Below is a small trained network, with its code and all its weights. Each question gives an input and a class and asks what happens when units are switched off, that is, made to give their printed mean instead of their output.

import numpy as np


def w(rows, s, z=0):
    codes = np.array(rows[::2]) - 128.0
    scale = np.full(codes.shape[1], s)
    scale[-1] = z or s
    return codes * scale


def f(y):
    return y / 2 * (1 + np.tanh(0.7978845608 * (y + 0.044715 * y**3)))


def log_softmax(a):
    a = a - a.max(-1, keepdims=True)
    return a - np.log(np.exp(a).sum(-1, keepdims=True))


def net(x, mask):
    res = np.array(x, float).reshape(1, 7) / 4 @ E
    y = f(res @ A[0][:, :-1].T + A[0][:, -1])
    res = res + np.where(mask, y, B[0][:, -1]) @ B[0][:, :-1]
    return log_softmax(res[-1] @ U[:, :-1].T + U[:, -1])


A, B = {}, {}
E = w([
[120,137,190,94,80,190,87,101,76,3],'x0',
[141,160,153,123,144,125,130,140,123,138],'x1',
[129,147,145,124,153,115,127,152,120,124],'x2',
[166,135,127,122,114,152,130,115,152,135],'x3',
[118,132,132,128,126,120,127,125,120,132],'x4',
[104,90,215,110,113,108,214,142,203,100],'x5',
[117,46,197,152,98,184,51,193,138,196],'x6',
],0.013)
A[0] = w([
[111,125,156,125,122,108,252,106,153,90,88],'neuron 0',
[150,146,112,124,118,123,165,102,150,180,123],'neuron 1',
[106,170,136,114,84,147,137,92,92,61,148],'neuron 2',
[138,200,56,116,143,92,223,67,118,62,22],'neuron 3',
[132,132,148,129,92,97,178,153,167,109,57],'neuron 4',
[128,148,43,128,166,82,202,152,165,186,135],'neuron 5',
[147,196,26,130,135,122,98,109,72,117,73],'neuron 6',
[149,158,142,111,131,144,126,105,115,30,144],'neuron 7',
[140,149,114,150,135,124,109,128,114,129,31],'neuron 8',
[123,97,153,128,121,139,102,147,143,159,4],'neuron 9',
],0.019,0.0039)
B[0] = w([
[132,148,83,77,211,168,83,88,162,135,225],'neuron 0',
[82,127,138,139,135,90,143,130,91,104,170],'neuron 1',
[124,104,174,147,116,98,174,89,110,100,213],'neuron 2',
[128,120,161,147,67,160,86,252,123,169,252],'neuron 3',
[155,138,94,110,169,135,106,100,146,150,177],'neuron 4',
[134,108,155,161,77,92,186,65,93,80,238],'neuron 5',
[136,146,99,75,216,157,102,86,181,139,214],'neuron 6',
[125,127,97,169,93,71,179,91,100,121,215],'neuron 7',
[110,121,103,100,137,134,131,128,157,115,143],'neuron 8',
[132,162,123,117,111,148,111,194,132,134,173],'neuron 9',
],0.017,0.027)
U = w([
[91,80,158,198,63,36,254,22,46,70,99],'0',
[100,115,173,149,42,164,105,246,110,171,253],'1',
[115,129,86,64,222,148,127,25,161,129,30],'2',
],0.0078,0.0028)

Each question gives the input, the list of numbers given to net, and the class t.
The units are the neurons (one row each of A and B). Each row of codes is followed by its name. A weight is (code - 128) times the scale printed after its matrix; where a second scale follows, it is the last column's (A, B and U).
mask holds one flag per neuron, in row order. A switched-off neuron (its flag False) gives its mean, the last column of its row in B, instead of its output. The means were averaged over made-up inputs and are rounded, as every weight is.
A unit's drop is (log p(t) with every unit on - log p(t) with that unit switched off) / (log p(t) with every unit on - log p(t) with every unit switched off).
The circuit of an input: a set's keep is (log p(t) with only the set's units on - log p(t) with every unit switched off) / (log p(t) with every unit on - log p(t) with every unit switched off). Starting from all 10 units, units are removed one at a time, each time the one whose removal leaves the highest keep (on an exact tie, the one counted first), for as long as the keep stays at least 0.8.
units of the circuit, in order: the units of the circuit, biggest drop first
most important unit: the unit with the biggest drop
k most important neurons: the k neurons with the biggest drops, biggest first
drop of u: that unit's drop, to one decimal
input [2,5,0,-5,0,-1,-4], class 1: 2 most important neurons	neuron 3; neuron 5
input [-5,6,-7,8,3,7,-6], class 2: most important unit	neuron 0
input [5,6,0,-4,-6,5,-6], class 1: 2 most important neurons	neuron 3; neuron 5
input [-2,-1,7,-8,7,4,5], class 1: 3 most important neurons	neuron 6; neuron 0; neuron 5
input [-5,4,1,-8,-8,-5,1], class 0: 2 most important neurons	neuron 5; neuron 0
input [-2,-6,-5,-5,1,4,4], class 1: 4 most important neurons	neuron 6; neuron 0; neuron 5; neuron 9
input [7,0,5,-3,4,-8,-5], class 2: 3 most important neurons	neuron 6; neuron 5; neuron 8
input [-2,6,1,4,-4,1,-4], class 1: 2 most important neurons	neuron 3; neuron 2
input [-4,-8,2,-5,-8,8,-7], class 2: 2 most important neurons	neuron 0; neuron 4
input [0,-5,6,-8,-3,1,0], class 2: 4 most important neurons	neuron 3; neuron 5; neuron 7; neuron 2
input [-7,-1,4,3,0,-7,-1], class 0: 4 most important neurons	neuron 5; neuron 0; neuron 1; neuron 4
input [6,3,1,-5,-7,-7,-3], class 2: 2 most important neurons	neuron 6; neuron 5
input [-2,-1,6,8,-2,5,-4], class 2: 3 most important neurons	neuron 0; neuron 4; neuron 9
input [1,-3,5,-1,4,-4,-5], class 1: units of the circuit, in order	neuron 3
input [-7,4,-8,-7,3,8,-5], class 2: 4 most important neurons	neuron 0; neuron 4; neuron 7; neuron 2
input [-7,-2,4,1,3,-5,6], class 0: drop of neuron 5	0.8
input [-7,2,3,8,-5,-3,-1], class 0: drop of neuron 5	0.9
input [-6,-5,8,4,8,-5,5], class 0: drop of neuron 0	1.1
